Below is a small trained network, with its code and all its weights. Each question gives an input and a target symbol and asks what happens when units are switched off, that is, made to give their printed mean instead of their output.

import numpy as np


def w(rows, s, z=0):
    codes = np.array(rows[::2]) - 128.0
    scale = np.full(codes.shape[1], s)
    scale[-1] = z or s
    return codes * scale


def norm(h):
    return h / np.sqrt((h * h).mean(-1, keepdims=True) + 1e-5)


def f(y):
    return np.maximum(y, 0)


def softmax(a):
    e = np.exp(a - a.max(-1, keepdims=True))
    return e / e.sum(-1, keepdims=True)


def log_softmax(a):
    a = a - a.max(-1, keepdims=True)
    return a - np.log(np.exp(a).sum(-1, keepdims=True))


def net(x, mask):
    ids = ['ΞΠΩαβγδεζηθμτ'.index(c) for c in x.split()]
    T = len(ids)
    res = E[ids] + P[:T]
    r = norm(res)
    for j in range(3):
        rows = slice(4 * j, 4 * j + 4)
        q, k, v = (r @ M[0][rows].T for M in (Q, K, V))
        z = softmax(np.where(np.tri(T) > 0, q @ k.T / 4**0.5, -1e9)) @ v
        o = O[0][rows]
        res = res + np.where(mask[j], z, o[:, -1]) @ o[:, :-1]
    y = f(norm(res) @ A[0][:, :-1].T + A[0][:, -1])
    res = res + np.where(mask[3:11], y, B[0][:, -1]) @ B[0][:, :-1]
    return log_softmax(norm(res)[-1] @ U[:, :-1].T + U[:, -1])


Q, K, V, O, A, B = {}, {}, {}, {}, {}, {}
E = w([
[212,6,215,96,180,37,143],'Ξ',
[67,113,85,138,213,74,24],'Π',
[138,144,164,144,139,180,132],'Ω',
[146,154,157,136,161,100,150],'α',
[143,177,130,136,108,181,133],'β',
[148,80,150,110,94,8,184],'γ',
[231,128,118,183,90,156,62],'δ',
[170,157,41,85,47,87,103],'ε',
[161,158,139,98,133,74,162],'ζ',
[73,200,95,80,173,168,131],'η',
[124,196,133,128,61,143,135],'θ',
[81,210,156,39,150,99,172],'μ',
[178,167,139,108,96,142,138],'τ',
],0.018)
P = w([
[103,91,39,184,170,146,141],'0',
[136,127,138,78,87,88,179],'1',
[83,97,240,87,94,140,75],'2',
[145,128,127,192,126,86,160],'3',
[149,133,121,88,115,114,150],'4',
[104,119,241,95,106,141,63],'5',
[160,141,137,193,139,91,149],'6',
[162,142,112,92,124,121,137],'7',
[116,136,244,102,107,135,45],'8',
[160,150,136,195,152,91,135],'9',
[166,147,106,95,130,130,127],'10',
[135,164,253,104,122,123,38],'11',
[161,158,135,202,163,96,114],'12',
[165,151,94,94,139,139,115],'13',
],0.017)
Q[0] = w([
[118,140,103,148,80,97,76],'h1',
[118,106,73,180,125,120,210],'h1',
[134,74,194,99,75,145,82],'h1',
[105,197,137,190,154,141,177],'h1',
[141,52,215,62,120,158,129],'h2',
[89,6,141,116,119,172,141],'h2',
[178,82,97,99,179,116,135],'h2',
[127,54,133,102,188,186,170],'h2',
[127,62,224,85,101,167,70],'h3',
[118,139,160,136,125,77,25],'h3',
[95,99,168,12,155,151,97],'h3',
[215,161,114,121,123,148,116],'h3',
],0.02)
K[0] = w([
[100,143,81,153,102,93,88],'h1',
[153,173,194,112,103,89,110],'h1',
[93,55,144,147,97,153,173],'h1',
[124,253,195,150,150,126,88],'h1',
[140,62,166,107,83,170,204],'h2',
[84,57,115,122,97,130,173],'h2',
[185,69,102,100,162,124,149],'h2',
[119,52,107,138,166,189,195],'h2',
[123,37,104,166,127,199,183],'h3',
[67,94,88,156,135,122,89],'h3',
[96,65,105,68,158,172,195],'h3',
[174,163,76,107,140,167,88],'h3',
],0.021)
V[0] = w([
[158,251,134,13,189,105,153],'h1',
[72,107,57,97,142,154,114],'h1',
[224,87,90,124,207,122,151],'h1',
[87,77,118,103,151,163,236],'h1',
[121,118,112,56,189,174,71],'h2',
[141,115,101,168,112,177,146],'h2',
[67,117,134,89,128,114,157],'h2',
[80,183,122,165,173,122,149],'h2',
[143,172,55,108,172,66,172],'h3',
[70,214,153,140,232,138,162],'h3',
[193,83,164,88,181,86,122],'h3',
[186,172,132,12,134,213,101],'h3',
],0.02)
O[0] = w([
[8,88,98,170,160,202,150,155],'h1',
[139,145,82,67,114,162,157,149],'h1',
[129,24,106,87,140,99,116,116],'h1',
[157,99,164,77,196,169,144,84],'h1',
[127,115,93,146,200,137,93,40],'h2',
[123,133,136,179,114,169,146,93],'h2',
[145,158,107,124,108,87,100,86],'h2',
[101,140,74,110,100,151,140,148],'h2',
[84,87,138,80,183,103,140,238],'h3',
[139,144,198,162,196,72,163,154],'h3',
[195,120,93,77,134,132,190,7],'h3',
[177,161,169,58,122,98,57,136],'h3',
],0.018,0.011)
A[0] = w([
[179,171,170,95,127,97,43,253],'n1',
[108,112,162,213,167,26,103,179],'n2',
[178,56,19,249,61,193,121,61],'n3',
[155,16,27,176,168,81,217,91],'n4',
[33,81,155,137,127,146,124,202],'n5',
[148,55,185,74,216,104,109,108],'n6',
[147,49,73,76,66,51,181,119],'n7',
[213,78,25,251,158,181,143,167],'n8',
],0.017,0.0049)
B[0] = w([
[102,85,58,106,179,144,95,250],'n1',
[146,189,155,107,141,184,110,229],'n2',
[230,155,115,125,168,51,167,174],'n3',
[145,115,129,119,101,124,3,207],'n4',
[192,125,111,129,146,103,124,245],'n5',
[115,149,120,163,28,117,170,228],'n6',
[111,186,138,198,183,166,171,205],'n7',
[46,134,196,27,148,168,160,159],'n8',
],0.027,0.013)
U = w([
[216,100,126,121,116,219,110,194],'Ξ',
[113,197,137,218,71,140,96,156],'Π',
[212,161,153,48,114,91,138,224],'Ω',
[191,84,233,147,99,89,54,191],'α',
[61,152,174,48,9,131,64,58],'β',
[136,86,134,164,66,255,58,41],'γ',
[174,135,53,176,151,49,74,111],'δ',
[91,149,45,135,150,214,156,44],'ε',
[106,42,162,150,135,121,97,255],'ζ',
[89,139,204,53,110,131,163,148],'η',
[158,160,217,91,214,165,30,41],'θ',
[74,113,161,129,197,147,152,138],'μ',
[78,93,101,132,73,80,146,168],'τ',
],0.011,0.0024)

Each question gives the input, a string of symbols that net reads in full, and the target symbol t.
The units are the heads (4 rows each of Q, K, V and O) and the neurons (one row each of A and B). Each row of codes is followed by its name. A weight is (code - 128) times the scale printed after its matrix; where a second scale follows, it is the last column's (O, A, B and U).
mask holds one flag per unit, heads first, then neurons. A switched-off unit (its flag False) gives its mean, the last column of its rows in O or B, instead of its output. The means were averaged over made-up inputs and are rounded, as every weight is.
A unit's drop is (log p(t) with every unit on - log p(t) with that unit switched off) / (log p(t) with every unit on - log p(t) with every unit switched off).
The circuit of an input: a set's keep is (log p(t) with only the set's units on - log p(t) with every unit switched off) / (log p(t) with every unit on - log p(t) with every unit switched off). Starting from all 11 units, units are removed one at a time, each time the one whose removal leaves the highest keep (on an exact tie, the one counted first), for as long as the keep stays at least 0.8.
units of the circuit, in order: the units of the circuit, biggest drop first
unit that matters most: the unit with the biggest drop
top k neurons: the k neurons with the biggest drops, biggest first
heads that matter: for each layer, one digit per head in row order, 1 if its drop is at least 0.15 and else 0, layers parted by /
input θ β θ τ α τ Ξ θ δ Ω, target Ω: heads that matter => 001
input τ Π θ α η θ θ β β θ θ ε τ, target δ: unit that matters most => h3
input γ γ θ, target γ: top 4 neurons => (n4 n7 n6 n3)
input β Ω δ θ β θ Ω θ β, target β: units of the circuit, in order => (h1 n6 n5 n3)
input α θ Ω α β δ α Ξ θ ε δ δ θ γ, target Π: top 2 neurons => (n6 n7)
input θ θ θ, target θ: units of the circuit, in order => (h3 n6 h1)
input θ θ Π η, target ε: units of the circuit, in order => (h1 h2)
input δ Ω β β θ θ Π θ Ω δ θ τ, target δ: units of the circuit, in order => (h1 n7 n1)
input θ η β α Π η Ξ, target α: units of the circuit, in order => (h1 n6 n2)
input β β θ θ α Π, target β: units of the circuit, in order => (h1 n6 n3)
input α α τ, target α: heads that matter => 101
input ζ Ξ β β μ α Π θ τ β η θ, target ζ: units of the circuit, in order => (h1 h3 n4)
input β β ζ θ ε θ β θ θ Ω Ξ ε μ, target μ: heads that matter => 100
input Ξ θ θ β θ, target θ: top 2 neurons => (n6 n1)
input Ω Π α δ ζ θ β θ η Ξ β θ θ μ, target η: heads that matter => 101
input θ η θ β θ β θ β τ θ Ξ, target α: units of the circuit, in order => (h1 n6 n2 h2)
input θ Ξ Π α, target θ: unit that matters most => n4
input δ β μ ε θ Π ε ε Ξ τ α, target ζ: heads that matter => 100
input Π β β β β Π ε θ θ δ β β, target Π: top 3 neurons => (n7 n6 n4)
input Ω η ε θ θ β, target Ω: heads that matter => 100
input Π β τ τ θ Ξ θ θ β, target Π: top 2 neurons => (n7 n4)
input Ω ε θ, target Ω: heads that matter => 110
input θ θ β θ ζ Π θ Ω Π Π Ω β μ, target μ: heads that matter => 101
input θ θ Π θ Ω, target γ: heads that matter => 111
input θ ε θ Π Ω β β Ξ Π θ δ, target Ξ: units of the circuit, in order => (h3 h2)
input δ β θ β θ Ω θ θ Ω θ η β, target δ: heads that matter => 100
